Here is a tiny trained network, its code and every weight. The questions are about switching its units off for an input and a class, where a switched-off unit gives its printed mean instead of its output.

import numpy as np


def w(rows, s, z=0):
    codes = np.array(rows[::2]) - 128.0
    scale = np.full(codes.shape[1], s)
    scale[-1] = z or s
    return codes * scale


def f(y):
    return np.maximum(y, 0)


def log_softmax(a):
    a = a - a.max(-1, keepdims=True)
    return a - np.log(np.exp(a).sum(-1, keepdims=True))


def net(x, mask):
    res = np.array(x, float).reshape(1, 5) / 4 @ E
    y = f(res @ A[0][:, :-1].T + A[0][:, -1])
    res = res + np.where(mask, y, B[0][:, -1]) @ B[0][:, :-1]
    return log_softmax(res[-1] @ U[:, :-1].T + U[:, -1])


A, B = {}, {}
E = w([
[116,240,139,77,107,109,92,139,197,222,84],'x0',
[175,69,97,51,162,27,75,152,88,107,50],'x1',
[113,254,95,120,56,40,112,139,57,66,208],'x2',
[136,131,156,96,228,36,175,70,157,159,211],'x3',
[67,175,221,193,162,74,120,91,132,70,27],'x4',
],0.0092)
A[0] = w([
[170,86,133,85,127,41,72,144,89,135,106,180],'N1',
[186,109,81,84,92,142,143,150,176,165,169,41],'N2',
[110,89,139,155,103,161,191,63,87,104,170,59],'N3',
[125,149,122,137,191,124,119,87,110,178,172,42],'N4',
[89,154,156,107,74,158,43,168,147,191,103,94],'N5',
[121,99,141,114,210,162,115,110,130,170,116,60],'N6',
[187,104,14,75,106,149,132,137,105,174,233,35],'N7',
[64,175,213,182,187,89,120,70,138,55,52,40],'N8',
[143,207,116,78,130,110,90,127,203,190,94,58],'N9',
[162,65,126,176,124,142,146,88,54,47,153,83],'N10',
[168,133,123,86,166,104,86,153,109,94,113,31],'N11',
[168,85,159,120,171,185,158,99,164,170,104,92],'N12',
[121,202,167,76,99,77,89,131,175,254,105,75],'N13',
[120,213,113,131,42,28,120,88,59,81,201,47],'N14',
[144,163,168,163,102,129,157,115,127,94,49,138],'N15',
[138,123,109,108,169,83,84,161,80,134,97,23],'N16',
[118,118,100,172,30,212,70,209,87,73,53,63],'N17',
[193,138,88,143,111,154,158,164,132,143,145,63],'N18',
[125,118,158,98,182,60,186,62,149,148,192,65],'N19',
[83,161,208,223,155,110,104,103,149,85,108,64],'N20',
[97,189,79,123,111,101,160,161,100,92,138,17],'N21',
[65,147,167,167,145,79,122,98,150,59,66,58],'N22',
[133,122,144,99,213,37,181,19,190,146,208,111],'N23',
[117,248,96,134,98,77,83,132,35,59,206,42],'N24',
[146,143,155,126,208,80,187,128,115,159,174,33],'N25',
[163,88,139,39,143,46,90,133,128,114,107,81],'N26',
[73,128,165,160,118,94,133,97,69,171,94,43],'N27',
[123,84,122,155,157,141,129,94,181,172,84,38],'N28',
[171,101,120,84,138,86,112,131,100,117,88,10],'N29',
[107,92,119,60,93,156,139,195,111,181,165,56],'N30',
[173,102,72,115,109,156,115,155,168,174,214,95],'N31',
[131,83,118,147,179,168,157,129,164,159,69,75],'N32',
[56,142,170,167,153,94,128,106,120,100,73,52],'N33',
[125,154,80,164,96,184,138,146,88,123,63,2],'N34',
[99,75,148,125,140,149,139,131,137,170,113,43],'N35',
[167,65,179,148,161,178,119,92,179,175,68,118],'N36',
[143,94,105,60,141,92,93,133,73,108,54,75],'N37',
[66,172,166,202,89,201,167,91,169,179,226,101],'N38',
[84,152,118,144,131,169,161,127,153,130,161,32],'N39',
[71,175,189,180,94,195,210,92,172,125,195,50],'N40',
[142,44,133,164,167,115,171,127,35,20,161,71],'N41',
[167,108,108,148,153,147,135,103,106,70,143,29],'N42',
],0.011,0.0098)
B[0] = w([
[140,225,132,167,129,114,125,188,126,167,58,225],'N1',
[179,86,131,65,109,105,125,101,68,102,140,168],'N2',
[97,102,148,135,146,93,170,143,115,186,111,167],'N3',
[137,65,88,142,99,142,102,93,144,98,83,149],'N4',
[78,105,134,153,127,142,173,69,102,152,154,185],'N5',
[112,118,143,131,131,154,119,152,159,86,143,156],'N6',
[212,137,124,47,128,84,117,89,90,109,153,211],'N7',
[205,117,114,62,115,100,131,91,70,113,158,218],'N8',
[92,45,195,182,184,107,218,64,110,148,179,190],'N9',
[90,145,171,165,173,116,198,83,115,168,183,206],'N10',
[147,101,108,118,139,125,170,133,167,123,74,153],'N11',
[117,197,164,93,131,156,127,197,187,66,175,179],'N12',
[66,82,157,178,196,128,199,77,80,154,187,211],'N13',
[88,141,172,93,162,190,105,197,198,50,165,250],'N14',
[172,177,122,90,105,114,109,112,97,136,162,186],'N15',
[157,57,74,144,149,107,166,147,171,140,66,157],'N16',
[64,99,72,188,37,181,54,37,144,147,101,229],'N17',
[163,106,109,92,130,105,115,105,110,107,104,150],'N18',
[81,99,71,176,10,176,76,78,140,125,110,198],'N19',
[189,143,118,58,128,103,116,108,97,122,115,193],'N20',
[89,105,119,108,129,136,133,139,179,93,153,163],'N21',
[209,115,83,82,101,101,133,131,84,129,166,194],'N22',
[97,167,98,182,36,189,67,83,110,141,119,239],'N23',
[93,135,166,87,174,198,101,189,210,80,151,251],'N24',
[103,66,87,151,61,161,94,85,142,130,113,171],'N25',
[144,139,105,149,137,75,149,183,143,162,49,194],'N26',
[158,64,110,113,134,135,119,115,138,140,149,146],'N27',
[102,97,126,109,174,183,126,159,165,80,148,158],'N28',
[137,50,106,132,129,100,156,146,164,118,69,155],'N29',
[191,126,122,83,123,110,113,96,127,120,152,164],'N30',
[187,166,122,67,137,99,103,102,69,125,131,190],'N31',
[114,121,135,108,146,159,123,173,205,54,193,174],'N32',
[187,94,99,66,129,106,109,110,85,129,154,178],'N33',
[108,79,47,146,77,143,101,94,135,119,105,156],'N34',
[113,73,127,124,134,135,142,147,158,82,146,147],'N35',
[83,193,159,87,148,144,98,185,174,79,158,200],'N36',
[124,131,105,145,111,75,126,183,143,168,56,192],'N37',
[172,166,117,189,163,62,140,209,136,175,1,222],'N38',
[137,84,105,122,127,76,149,137,157,120,84,147],'N39',
[150,119,97,153,145,56,147,191,158,164,37,200],'N40',
[89,93,173,170,196,130,206,74,100,172,170,231],'N41',
[111,62,143,137,154,113,171,95,131,123,139,149],'N42',
],0.0097,0.017)
U = w([
[111,128,133,68,129,167,91,181,175,68,165,108],'0',
[231,121,111,29,94,106,100,84,78,129,152,122],'1',
[158,123,108,140,117,90,133,182,138,175,33,111],'2',
[95,112,96,148,11,171,55,58,126,141,117,122],'3',
[93,103,144,141,165,126,204,64,101,172,185,106],'4',
[139,245,172,142,103,148,58,147,55,201,152,253],'5',
],0.011,0.024)

Each question gives the input, the list of numbers given to net, and the class t.
The units are the neurons (one row each of A and B). Each row of codes is followed by its name. A weight is (code - 128) times the scale printed after its matrix; where a second scale follows, it is the last column's (A, B and U).
mask holds one flag per neuron, in row order. A switched-off neuron (its flag False) gives its mean, the last column of its row in B, instead of its output. The means were averaged over made-up inputs and are rounded, as every weight is.
A unit's drop is (log p(t) with every unit on - log p(t) with that unit switched off) / (log p(t) with every unit on - log p(t) with every unit switched off).
The circuit of an input: a set's keep is (log p(t) with only the set's units on - log p(t) with every unit switched off) / (log p(t) with every unit on - log p(t) with every unit switched off). Starting from the 12 units with the biggest drops (on a tie, the unit counted first), units are removed one at a time, each time the one whose removal leaves the highest keep (on an exact tie, the one counted first), for as long as the keep stays at least 0.8.
units of the circuit, in order: the units of the circuit, biggest drop first
top k neurons: the k neurons with the biggest drops, biggest first
drop when u is switched off: that unit's drop, to one decimal
input [8,5,-1,-6,5], class 4: units of the circuit, in order -> [N13]
input [6,-5,3,-2,1], class 4: top 2 neurons -> [N13 N9]
input [-2,8,7,5,0], class 2: top 3 neurons -> [N26 N1 N37]
input [-1,3,6,6,7], class 1: top 4 neurons -> [N8 N22 N33 N20]
input [0,4,6,5,8], class 1: top 2 neurons -> [N8 N22]
input [-7,4,8,4,5], class 0: top 2 neurons -> [N14 N24]
input [4,-6,-5,-2,-5], class 2: top 2 neurons -> [N38 N14]
input [8,7,-7,4,-7], class 4: top 4 neurons -> [N13 N9 N14 N24]
input [7,-4,-1,8,-7], class 3: top 4 neurons -> [N23 N19 N25 N8]
input [-5,-6,4,7,5], class 3: top 2 neurons -> [N23 N19]
input [-1,-4,-7,7,7], class 0: top 2 neurons -> [N36 N12]
input [-2,7,-7,-8,-7], class 3: top 3 neurons -> [N17 N14 N24]
input [6,-4,6,1,2], class 0: top 3 neurons -> [N14 N24 N41]
input [5,1,-5,-3,5], class 0: units of the circuit, in order -> [N36]
input [-2,7,-7,-5,3], class 0: top 2 neurons -> [N36 N32]
input [-1,8,7,-2,3], class 2: top 3 neurons -> [N1 N37 N26]
input [1,6,-1,2,6], class 1: top 4 neurons -> [N8 N38 N22 N33]
input [2,-8,-7,-2,-2], class 2: drop when N39 is switched off -> 0.1
input [3,-7,6,4,-2], class 2: drop when N40 is switched off -> 0.9
input [8,-4,6,8,3], class 3: units of the circuit, in order -> [N19]
input [7,4,-3,8,-4], class 3: drop when N19 is switched off -> 0.4
input [4,3,-2,-2,0], class 4: drop when N38 is switched off -> 0.5
